Each row is followed by roughly how far along a hidden order it lies, from 0 to 10. A new part has a new order.
(in the rows, 128 means zero)
[122  99 187  41 133 118 134 104 135 124 127 193 125 133 136 139 113 128
 112 141 127 133 129 114 140 125 135 130 120 198 140 144 142 132 137 146
  77 140] => 7
[136 152  37  98 180 160  61 151 129 114 137 145 181 123 120 122 119 175
 112 122 130 117 132 156 131 116 117 112 109 136 128 137 130 122 136 118
 174 148] => 0
[128 124 120 119 206 128  85 126 127 118 131 192 193 124 148 133  87 152
 120 136 132 123 132 116 125 113 104 109 118 183 149 130 138 116 131 111
 125 180] => 2
[145 172  38 205 220 151  67 155 117 118 133 129 211 116 137 117  82 182
 136 109 127 116 131 144 110 112  89 111 129 113 143 108 130  92 120  81
 178 193] => 10
[125 107 161  24 117 137 126 116 138 124 128 176  97 135 114 139 141 133
 107 138 125 132 124 129 144 125 151 133 112 167 126 152 121 140 141 163
  94 104] => 8
[143 158  64 255 217 136  76 152 117 121 128 128 210 115 154 123  63 163
 144 113 127 118 134 132 103 115  80 113 138 118 149  99 135  90 116  69
 159 202] => 10
[104 119 231  81 119  98 193  75 117 140 122 190 110 141 141 142 125 128
 125 138 130 140 109  96 150 126 139 133 133 196 142 145 120 121 127 146
  64 150] => 8
[123 107 136 114 202 124  67 134 134 117 129 202 189 119 145 134  79 140
 118 138 128 123 142 119 114 117 102 112 123 203 157 123 142 121 133 114
  93 183] => 3
[128  93 179  95 204 116  97 121 138 120 126 215 164 122 150 139  62 127
 114 144 127 128 147 111 117 120 105 115 123 203 160 126 155 123 135 123
  77 185] => 4
[132 132 103 133 205 132  90 134 128 117 131 180 198 120 148 131  75 157
 119 131 130 120 137 126 117 114  95 107 123 164 150 123 138 116 131 103
 130 193] => 1
[130 106 193 163 116 109 160 116 126 135 120 124  89 129 142 130 103 116
 143 128 122 133 126 110 115 135 139 143 144 127 141 113 129 119 121 121
  90 153] => 0

[100 132 112 136 106 110 132 110 135 121 119 122 123 123 141 135 193 129
 133 131 152 148 134 111 136 130 103 125 122 117 121 120 139 143 103 140
  98 120 138  84 147 116 112 107 142 126 126 114 126] => 7
[154 137 121 118 110 106 125 114 120 126 138 153 157 125 113 122  95 137
 171 134 115 115 121 138 118 139 199 137 154 135 134 138 139 161 151 118
 131 149 124 119 112 124 140  97 120 135 131  97  87] => 4
[134 134 119 130 125 117 118 102 130 129 131 152 131 126 119 125 124 121
 143 154 115  86 123 148 120 132 143 142 172 134 122 132 150 151 131 120
 126 144 129 141 129 141 132 132 124 133 133 126 118] => 10
[162 123 138 132 194 125  98  94 141 133 110 119 114 160 140 116   1 131
 188 155  70  85 101 156 110 112 245  99 177  98 128 127 186 255 162 111
 205 196 123 189  80  86 107 168 124 168 196  25 120] => 2
[129 120 130 134 108 140 102 130 114 125  86 133 109 124 145 136 158 113
 141 110 129 165 137 124 130 130 146 139 123 123 114 119 130 170 127 116
 154 108 146 120 137 138 146  94 156 141 150 117  31] => 4
[ 30 125  54 146 141 139 138 137 161 120  85 116 119 125 130 126 182  96
 127 172 149 182 136 139 143 133 103 120 143 109 130 142  91 166 100 137
  74  62 134  90 145 107 106  68 158 121 110 115 176] => 9
[160 126   1 129 167 119 130 122 132 124 126 117 142 142 120 138  74  87
  74 107  73 126 144 133 107 129  92 151 138 124 111 139 103 205 128 111
  76 148 130 151 111  92 146 137  97 169 143  78 106] => 6
[178 124  44 129 137 131 107 106 125 126  85 117 172 113 127 143 113 119
 156 175  67 124 111 171 130 129 214 113 117 125 126 123 150 173 110 132
 103 116 119 129 104 121 124 140 144 163 139 115 133] => 2
[179 142 130 120 140 167 120 116 121 133 128 146 144 148 112 110  64 144
 146 122 107  65 110 151 121 125 189 140 161 133 124 129 146 188 159 118
 159 169 122 149 125 139 143 129 113 140 116 133 117] => 0
[ 72  95 142 153 134  73  93 119 113 149 200 148 117 108  85 141 148 136
 137  71 101  86 215 101 137 120 191 141 177 144 157 123 129 255 117  71
 177 184 124  72 171  91 140 140 143 230 140  88 153] => 3
[130 136 113 123 121 126 123 116 133 130 131 134 125 128 125 121  90 127
 154 130 128 113 116 129 124 127 134 136 145 128 127 131 142 160 130 130
 131 134 129 132 135 127 128 138 130 137 124 115 128] => 0
